Here is a tiny trained network, its code and every weight. The questions are about switching its units off for an input and a target symbol, where a switched-off unit gives its printed mean instead of its output.

import numpy as np


def w(rows, s, z=0):
    codes = np.array(rows[::2]) - 128.0
    scale = np.full(codes.shape[1], s)
    scale[-1] = z or s
    return codes * scale


def norm(h):
    return h / np.sqrt((h * h).mean(-1, keepdims=True) + 1e-5)


def f(y):
    return np.maximum(y, 0)


def softmax(a):
    e = np.exp(a - a.max(-1, keepdims=True))
    return e / e.sum(-1, keepdims=True)


def log_softmax(a):
    a = a - a.max(-1, keepdims=True)
    return a - np.log(np.exp(a).sum(-1, keepdims=True))


def net(x, mask):
    ids = ['ΔΣγθπτφ'.index(c) for c in x.split()]
    T = len(ids)
    res = E[ids] + P[:T]
    q, k, v = (norm(res) @ M[0].T for M in (Q, K, V))
    z = softmax(np.where(np.tri(T) > 0, q @ k.T / 3**0.5, -1e9)) @ v
    res = res + np.where(mask[0], z, O[0][:, -1]) @ O[0][:, :-1]
    y = f(norm(res) @ A[0][:, :-1].T + A[0][:, -1])
    res = res + np.where(mask[1:9], y, B[0][:, -1]) @ B[0][:, :-1]
    return log_softmax(norm(res)[-1] @ U[:, :-1].T + U[:, -1])


Q, K, V, O, A, B = {}, {}, {}, {}, {}, {}
E = w([
[140,96,26,110,87,91],'Δ',
[200,190,26,172,242,133],'Σ',
[118,175,112,79,172,186],'γ',
[105,113,2,185,196,224],'θ',
[138,103,164,135,125,108],'π',
[86,71,144,139,58,133],'τ',
[31,66,41,151,65,178],'φ',
],0.0095)
P = w([
[152,165,204,155,82,151],'0',
[161,50,96,146,148,79],'1',
[141,129,113,48,154,137],'2',
[83,185,230,250,164,52],'3',
[162,67,96,163,182,86],'4',
[131,133,126,70,149,139],'5',
[99,174,110,228,124,61],'6',
[141,50,122,164,163,82],'7',
[128,143,130,80,154,134],'8',
[67,139,110,181,65,49],'9',
],0.012)
Q[0] = w([
[152,9,153,178,184,124],'H0',
[174,42,118,177,118,172],'H0',
[99,134,157,100,109,181],'H0',
],0.011)
K[0] = w([
[198,151,178,128,62,221],'H0',
[112,171,128,207,2,179],'H0',
[59,41,147,97,105,66],'H0',
],0.009)
V[0] = w([
[76,119,215,111,195,91],'H0',
[92,119,207,106,22,76],'H0',
[254,205,153,11,156,102],'H0',
],0.0057)
O[0] = w([
[120,52,118,169,254,157,2],'H0',
[189,116,156,140,124,209,62],'H0',
[41,188,178,232,185,147,148],'H0',
],0.008,0.0026)
A[0] = w([
[109,116,103,151,124,43,92],'N0',
[84,98,135,54,56,157,70],'N1',
[155,138,139,151,33,170,253],'N2',
[145,58,189,159,208,132,123],'N3',
[85,160,178,48,151,92,109],'N4',
[185,138,139,46,168,121,69],'N5',
[171,226,116,254,72,93,197],'N6',
[115,51,158,138,129,143,107],'N7',
],0.0087,0.0062)
B[0] = w([
[74,197,96,150,120,46,179],'N0',
[88,180,118,195,95,143,158],'N1',
[133,79,227,188,203,105,215],'N2',
[141,159,2,191,48,160,158],'N3',
[245,120,165,111,100,163,151],'N4',
[81,155,172,111,137,88,141],'N5',
[59,26,231,236,95,158,255],'N6',
[145,156,52,136,131,137,142],'N7',
],0.0086,0.0091)
U = w([
[152,132,254,197,137,187,149],'Δ',
[55,170,139,180,241,83,73],'Σ',
[53,118,68,162,91,195,74],'γ',
[139,161,75,111,105,39,110],'θ',
[226,191,88,195,94,195,79],'π',
[152,72,78,99,240,206,160],'τ',
[199,115,171,50,171,145,254],'φ',
],0.0072,0.0037)

Each question gives the input, a string of symbols that net reads in full, and the target symbol t.
The units are the heads (3 rows each of Q, K, V and O) and the neurons (one row each of A and B). Each row of codes is followed by its name. A weight is (code - 128) times the scale printed after its matrix; where a second scale follows, it is the last column's (O, A, B and U).
mask holds one flag per unit, heads first, then neurons. A switched-off unit (its flag False) gives its mean, the last column of its rows in O or B, instead of its output. The means were averaged over made-up inputs and are rounded, as every weight is.
A unit's drop is (log p(t) with every unit on - log p(t) with that unit switched off) / (log p(t) with every unit on - log p(t) with every unit switched off).
The circuit of an input: a set's keep is (log p(t) with only the set's units on - log p(t) with every unit switched off) / (log p(t) with every unit on - log p(t) with every unit switched off). Starting from all 9 units, units are removed one at a time, each time the one whose removal leaves the highest keep (on an exact tie, the one counted first), for as long as the keep stays at least 0.8.
units of the circuit, in order: the units of the circuit, biggest drop first
unit that matters most: the unit with the biggest drop
k most important neurons: the k neurons with the biggest drops, biggest first
drop when u is switched off: that unit's drop, to one decimal
input γ τ Σ τ Δ Σ γ π, target γ: units of the circuit, in order : [N3 N2]
input θ θ Δ Σ γ, target θ: units of the circuit, in order : [H0 N6]
input π γ Σ Δ γ Δ γ Σ, target π: 2 most important neurons : [N3 N2]
input θ π γ θ π γ Σ Σ π, target π: units of the circuit, in order : [N3 H0 N6 N4]
input φ Σ π Δ Σ θ Δ γ, target φ: units of the circuit, in order : [H0 N6]
input π Δ π Σ Σ τ φ γ, target π: units of the circuit, in order : [N3 N6]
input θ θ φ τ τ τ Σ τ, target θ: units of the circuit, in order : [N6 H0]
input γ φ Δ γ Δ π γ γ, target γ: unit that matters most : N3
input γ γ Σ φ Σ θ, target τ: units of the circuit, in order : [N6 N0]
input θ Δ τ Σ Σ γ, target φ: units of the circuit, in order : [N6 N4]
input π Δ Δ θ τ, target π: units of the circuit, in order : [H0 N3 N6]
input φ Σ π π π, target φ: units of the circuit, in order : [H0 N6]
input θ Δ Δ π γ φ γ π, target θ: units of the circuit, in order : [N6 H0]
input θ π τ θ θ γ θ Σ, target θ: 2 most important neurons : [N2 N6]
input θ Δ τ γ φ Δ Σ θ θ, target τ: drop when N1 is switched off : 0.1
input Δ Δ θ Δ φ π, target π: drop when N6 is switched off : 0.2
input φ φ Δ γ Δ Δ π τ, target φ: drop when N6 is switched off : 0.4
